The symbols move the elements like this.
at | ρ π σ
z829 | z801 z46 z98
z483 | z426 z382 z113
z322 | z864 z345 z996
z801 | z503 z551 z829
z426 | z32 z240 z483
z120 | z935 z951 z714
z241 | z98 z341 z174
z242 | z672 z546 z864
z240 | z382 z426 z897
z617 | z174 z149 z938
z503 | z897 z447 z801
z938 | z617 z115 z443
z447 | z551 z503 z32
z115 | z301 z938 z149
z301 | z596 z443 z115
z345 | z286 z322 z472
z767 | z714 z671 z696
z935 | z748 z770 z120
z98 | z829 z901 z241
z951 | z685 z120 z770
z985 | z95 z630 z563
z32 | z447 z897 z426
z95 | z443 z596 z985
z286 | z113 z996 z345
z149 | z115 z617 z367
z671 | z563 z767 z685
z685 | z671 z714 z951
z864 | z242 z472 z322
z672 | z770 z748 z242
z551 | z46 z801 z447
z213 | z996 z113 z382
z596 | z630 z95 z301
z46 | z901 z829 z551
z563 | z985 z696 z671
z174 | z241 z367 z617
z113 | z483 z213 z286
z696 | z767 z563 z630
z748 | z546 z672 z935
z443 | z938 z301 z95
z996 | z322 z286 z213
z770 | z951 z935 z672
z901 | z341 z98 z46
z367 | z149 z174 z341
z382 | z213 z483 z240
z472 | z345 z864 z546
z897 | z240 z32 z503
z546 | z472 z242 z748
z341 | z367 z241 z901
z630 | z696 z985 z596
z714 | z120 z685 z767

In the rows, zero is written as 166.

The rows follow the links: the fewer symbols apart two elements are, the more alike their rows tend to be.

Each row is also shifted at random along 9 hidden directions that mean nothing.

Some elements, each with a row of numbers:
z714 -> 140 195 167 150 172 167 177 188 163 170 147 159 190 169 156 195 157 179 163 171 162 165 161 194 150 175 150 181 193 165 212 173 186 175 155 190 169 192 179 170 179 189 192 187 171 153 112 193 177 215
z551 -> 180 174 175 178 142 188 178 176 178 149 173 170 162 153 175 181 168 163 185 164 206 148 173 209 202 163 182 183 185 139 140 162 128 153 157 140 134 145 176 144 150 126 120 183 179 165 158 153 173 97
z46 -> 252 179 201 182 193 168 185 176 197 170 202 156 184 126 197 188 202 167 174 177 170 117 130 206 137 171 161 173 174 166 129 184 148 148 184 171 188 173 179 185 204 217 149 175 179 157 122 201 167 189
z630 -> 172 210 176 170 157 201 158 177 221 197 173 140 144 162 186 165 196 162 188 112 171 139 153 191 177 202 159 147 111 134 120 134 180 136 167 181 144 137 173 155 193 128 135 188 200 187 169 212 146 144
z382 -> 195 196 199 194 181 191 176 162 142 156 158 127 217 144 210 209 225 171 163 142 218 112 141 189 178 210 159 178 190 136 216 159 142 143 136 148 167 124 186 143 179 126 136 192 133 142 80 150 175 196
z897 -> 98 162 153 139 183 139 188 141 125 170 137 139 232 196 165 179 180 175 176 165 144 173 161 141 147 160 169 185 123 189 161 176 209 177 169 141 203 144 198 143 221 174 169 147 139 145 132 111 176 183
z617 -> 214 166 154 179 174 139 185 160 149 156 123 218 178 212 138 163 137 107 189 191 155 194 141 121 160 178 169 150 77 180 166 172 225 177 166 124 160 187 183 159 127 162 180 161 207 147 255 171 174 153
z120 -> 274 208 160 168 160 181 195 191 145 140 112 171 205 173 158 204 142 167 165 149 176 191 121 205 193 180 163 188 123 150 205 159 209 210 144 163 154 156 203 142 156 152 164 190 198 157 166 205 180 166
z213 -> 218 161 154 188 176 135 187 155 116 127 169 171 213 162 180 182 183 157 176 184 181 150 130 149 138 147 173 167 168 167 189 200 175 180 159 139 170 154 184 171 149 157 138 174 173 153 163 159 181 178
z801 -> 171 138 170 181 166 175 156 171 173 195 167 151 149 179 152 154 142 150 132 163 143 190 206 137 144 171 207 173 209 132 235 135 100 150 130 189 151 194 152 160 121 178 173 172 142 167 188 205 136 214
z367 -> 118 146 169 198 194 179 164 135 185 195 131 177 179 158 161 182 186 127 161 165 166 169 135 152 164 174 139 144 129 176 196 153 181 179 151 143 193 154 183 174 164 176 181 137 160 165 187 191 183 195
z951 -> 204 183 180 185 147 200 124 162 170 201 95 148 154 193 182 151 160 144 165 125 178 175 175 177 205 209 166 127 130 135 184 123 199 150 161 146 116 153 195 141 188 114 164 172 172 196 169 141 144 129
z174 -> 142 152 163 145 163 164 157 172 175 175 134 206 145 190 144 157 129 160 182 187 165 193 203 172 195 160 159 173 165 184 142 174 190 174 180 146 161 187 156 154 163 169 199 152 161 156 173 106 173 131
z563 -> 213 195 171 174 184 147 167 174 189 187 228 141 147 173 157 145 198 143 176 171 138 126 154 131 102 184 164 133 125 164 133 162 165 97 187 200 183 201 174 201 205 189 156 198 208 168 192 222 138 211
z503 -> 216 153 148 147 151 149 178 165 145 151 169 144 186 175 163 162 154 196 155 157 144 194 178 156 168 139 206 194 146 162 132 170 149 191 169 177 182 141 171 150 181 170 141 154 157 170 182 150 158 143
z95 -> 220 173 159 134 137 146 159 189 116 141 196 175 157 173 163 144 133 198 183 198 175 176 201 185 155 159 162 166 264 179 192 207 179 151 179 185 115 207 154 182 165 163 180 197 172 172 110 117 158 158
z98 -> 139 143 173 134 179 138 170 160 114 146 158 180 201 166 187 152 146 206 142 179 136 213 147 171 170 157 176 193 186 216 176 191 193 226 176 173 190 156 144 172 167 214 201 133 127 152 130 113 168 190
z596 -> 164 187 157 155 174 177 152 172 166 194 102 139 198 179 172 180 177 187 161 117 146 175 166 167 164 169 152 169 140 144 204 153 209 201 159 183 173 146 186 146 203 164 186 166 152 188 136 181 170 200
z241 -> 104 150 174 169 175 175 164 158 193 182 138 195 146 187 141 170 156 146 159 176 173 178 191 149 195 170 168 165 128 175 137 148 166 163 172 147 191 172 157 151 154 163 190 142 158 149 213 139 173 148
z829 -> 143 160 206 174 174 168 152 149 159 167 218 162 152 150 205 134 199 172 158 165 170 142 148 156 180 204 184 152 153 193 120 154 141 138 184 164 183 149 140 177 175 158 157 147 148 152 162 135 142 164

From each start, follow one symbol. Which element do you reach?
Answer with the element's name.
new walk
163 178 173 166 161 195 138 162 194 193 155 144 144 158 187 153 184 179 166 131 169 149 169 182 191 179 142 150 163 152 151 144 172 160 169 173 153 140 157 161 192 144 162 167 160 192 142 161 158 151
π z443
new walk
152 164 145 165 154 176 184 162 180 177 149 148 179 187 151 180 163 156 183 154 168 175 185 167 167 162 190 182 151 134 176 145 151 160 129 149 147 147 187 133 159 137 138 177 170 166 175 176 170 148
σ z897
new walk
191 146 159 168 153 150 160 168 150 149 177 188 161 163 170 159 152 170 187 200 182 157 197 172 161 129 170 164 230 166 162 213 155 161 184 148 142 182 163 173 159 164 160 170 167 174 150 121 180 126
σ z213
new walk
213 155 165 176 169 173 174 153 153 150 138 170 196 140 177 189 165 170 151 172 176 173 138 181 176 142 158 175 164 186 173 182 176 216 170 151 188 148 186 169 177 181 161 147 151 168 155 153 189 153
π z241
new walk
166 156 151 198 160 172 169 144 124 138 78 199 202 174 165 193 151 137 158 157 198 195 133 158 205 160 164 163 132 155 221 170 202 226 142 112 149 135 196 145 116 126 158 149 166 174 209 157 198 137
ρ z242
new walk
213 151 157 159 153 191 139 162 177 184 115 154 165 156 163 182 158 190 146 147 170 183 195 189 198 129 152 173 185 156 171 159 162 204 173 165 171 150 172 156 186 164 174 146 142 193 152 138 181 133
π z617
new walk
134 167 140 158 133 155 164 164 131 140 170 161 162 185 160 138 140 163 170 154 162 201 152 149 175 174 174 153 145 166 185 151 193 169 152 168 125 153 174 165 149 123 145 173 191 189 204 168 155 137
ρ z563
new walk
165 168 203 192 180 195 169 158 195 164 197 162 160 116 200 184 206 163 165 174 207 121 135 215 180 186 148 164 195 173 149 169 137 152 168 154 174 151 167 179 172 170 141 168 163 157 122 178 176 162
π z98
new walk
111 154 176 182 192 164 152 152 196 194 163 191 153 158 161 169 185 128 187 198 179 125 190 154 145 149 140 140 180 169 149 190 166 124 188 137 175 196 170 177 184 178 173 156 172 164 172 143 180 162
ρ z864
new walk
112 158 151 152 155 162 152 171 130 154 160 140 177 160 162 158 152 201 126 157 158 196 169 160 162 145 162 177 212 172 224 165 160 200 161 204 172 162 164 180 165 171 190 166 136 184 138 165 166 199
ρ z671
new walk
119 129 147 142 151 149 135 144 185 197 178 184 126 178 172 112 148 164 203 182 126 185 181 155 153 147 146 124 164 204 110 181 216 161 203 156 135 169 157 182 203 187 173 132 179 201 170 121 157 121
ρ z301
new walk
268 192 218 223 163 231 150 173 227 209 121 177 144 140 225 173 191 121 187 116 194 137 108 229 209 252 143 122 144 118 190 119 186 146 133 138 99 131 176 145 146 135 134 176 196 184 142 234 152 156
ρ z672
new walk
100 156 159 137 171 136 188 174 144 149 191 156 196 156 164 179 165 206 179 191 157 168 183 178 137 124 176 203 218 185 152 212 155 181 184 172 183 174 162 173 192 205 168 161 149 149 110 128 179 177
ρ z551
